data =
6.4 5.5 22.3 -17.6 -38.1 -10.4 -61.8 22.6 -58.2 -16.9
-10.1 -7.3 18.3 4.0 11.1 7.1 2.2 18.6 1.4 4.0
6.8 4.0 -28.0 6.2 2.3 11.5 -10.4 -26.7 -9.4 6.1
-8.9 -11.5 -17.7 30.3 14.2 47.2 -5.3 -17.0 -3.0 32.1
Indices start at 0.
row 0 col 0 = 6.4
row 3 col 7 = -17.0
row 2 col 7 = -26.7
row 1 col 7 = 18.6
row 2 col 2 = -28.0
row 2 col 5 = 11.5
row 2 col 9 = 6.1
row 3 col 4 = 14.2
row 0 col 9 = -16.9
row 3 col 0 = -8.9
row 3 col 3 = 30.3
row 1 col 6 = 2.2
row 0 col 2 = 22.3
row 2 col 6 = -10.4
row 1 col 4 = 11.1
row 3 col 5 = 47.2
row 3 col 9 = 32.1
row 1 col 1 = -7.3
row 1 col 0 = -10.1
row 0 col 4 = -38.1
row 3 col 2 = -17.7
row 3 col 6 = -5.3

a = -47.6,13.4,-35.4,47.6,-57.9,-8.3,28.4,-62.8,-25.0,-22.5,25.6,8.2
a[0] => -47.6
a[7] => -62.8
a[5] => -8.3
a[8] => -25.0
a[3] => 47.6
a[10] => 25.6
a[2] => -35.4

grid = [[-158, 354, -348, -337, 402, 941, 157, 74, 436], [-703, 825, 578, -356, -772, -384, 244, 584, -164], [-28, -101, -127, 429, -242, 265, 264, -132, -340], [512, 202, 179, 595, 456, 411, -74, -96, 435], [-464, 124, -310, 147, 612, 454, 812, -33, 57], [691, 21, -118, -197, -212, 230, -364, -284, 87], [369, 144, -370, 161, -50, 488, -266, -254, 633], [-101, 667, 134, -460, 415, -355, -83, 826, 64], [-113, -282, 13, 739, 264, -152, 568, 808, 404], [-222, -15, -596, 774, -588, 16, -247, 238, -171], [574, 526, 39, -247, 962, 246, -65, -373, 249], [221, 380, 192, 390, 392, 427, 241, -295, 855], [540, 399, 493, 366, 242, 311, 0, -427, 339], [-47, 404, 690, -150, -438, 171, -26, 639, -512]]
Indices start at 0.
row 0 col 0 => -158
row 3 col 0 => 512
row 0 col 5 => 941
row 2 col 4 => -242
row 7 col 2 => 134
row 2 col 0 => -28
row 13 col 1 => 404
row 2 col 7 => -132
row 13 col 5 => 171
row 9 col 4 => -588
row 2 col 6 => 264
row 1 col 2 => 578
row 7 col 1 => 667
row 4 col 4 => 612
row 4 col 8 => 57
row 12 col 4 => 242
row 9 col 1 => -15
row 4 col 1 => 124
row 10 col 6 => -65
row 10 col 8 => 249
row 4 col 6 => 812
row 8 col 3 => 739
row 9 col 2 => -596
row 7 col 7 => 826
row 11 col 2 => 192
row 12 col 1 => 399
row 10 col 5 => 246
row 1 col 8 => -164
row 1 col 6 => 244
row 13 col 2 => 690
row 1 col 0 => -703
row 8 col 4 => 264
row 6 col 2 => -370
row 9 col 3 => 774
row 2 col 2 => -127

arr = [ 0.15 -0.20  0.21  0.19 -0.19  0.13 -0.05  0.02 -0.14 -0.19 -0.11]
arr[0]: 0.15
arr[-1]: -0.11
arr[2]: 0.21
arr[3]: 0.19
arr[-7]: -0.19
arr[-5]: -0.05
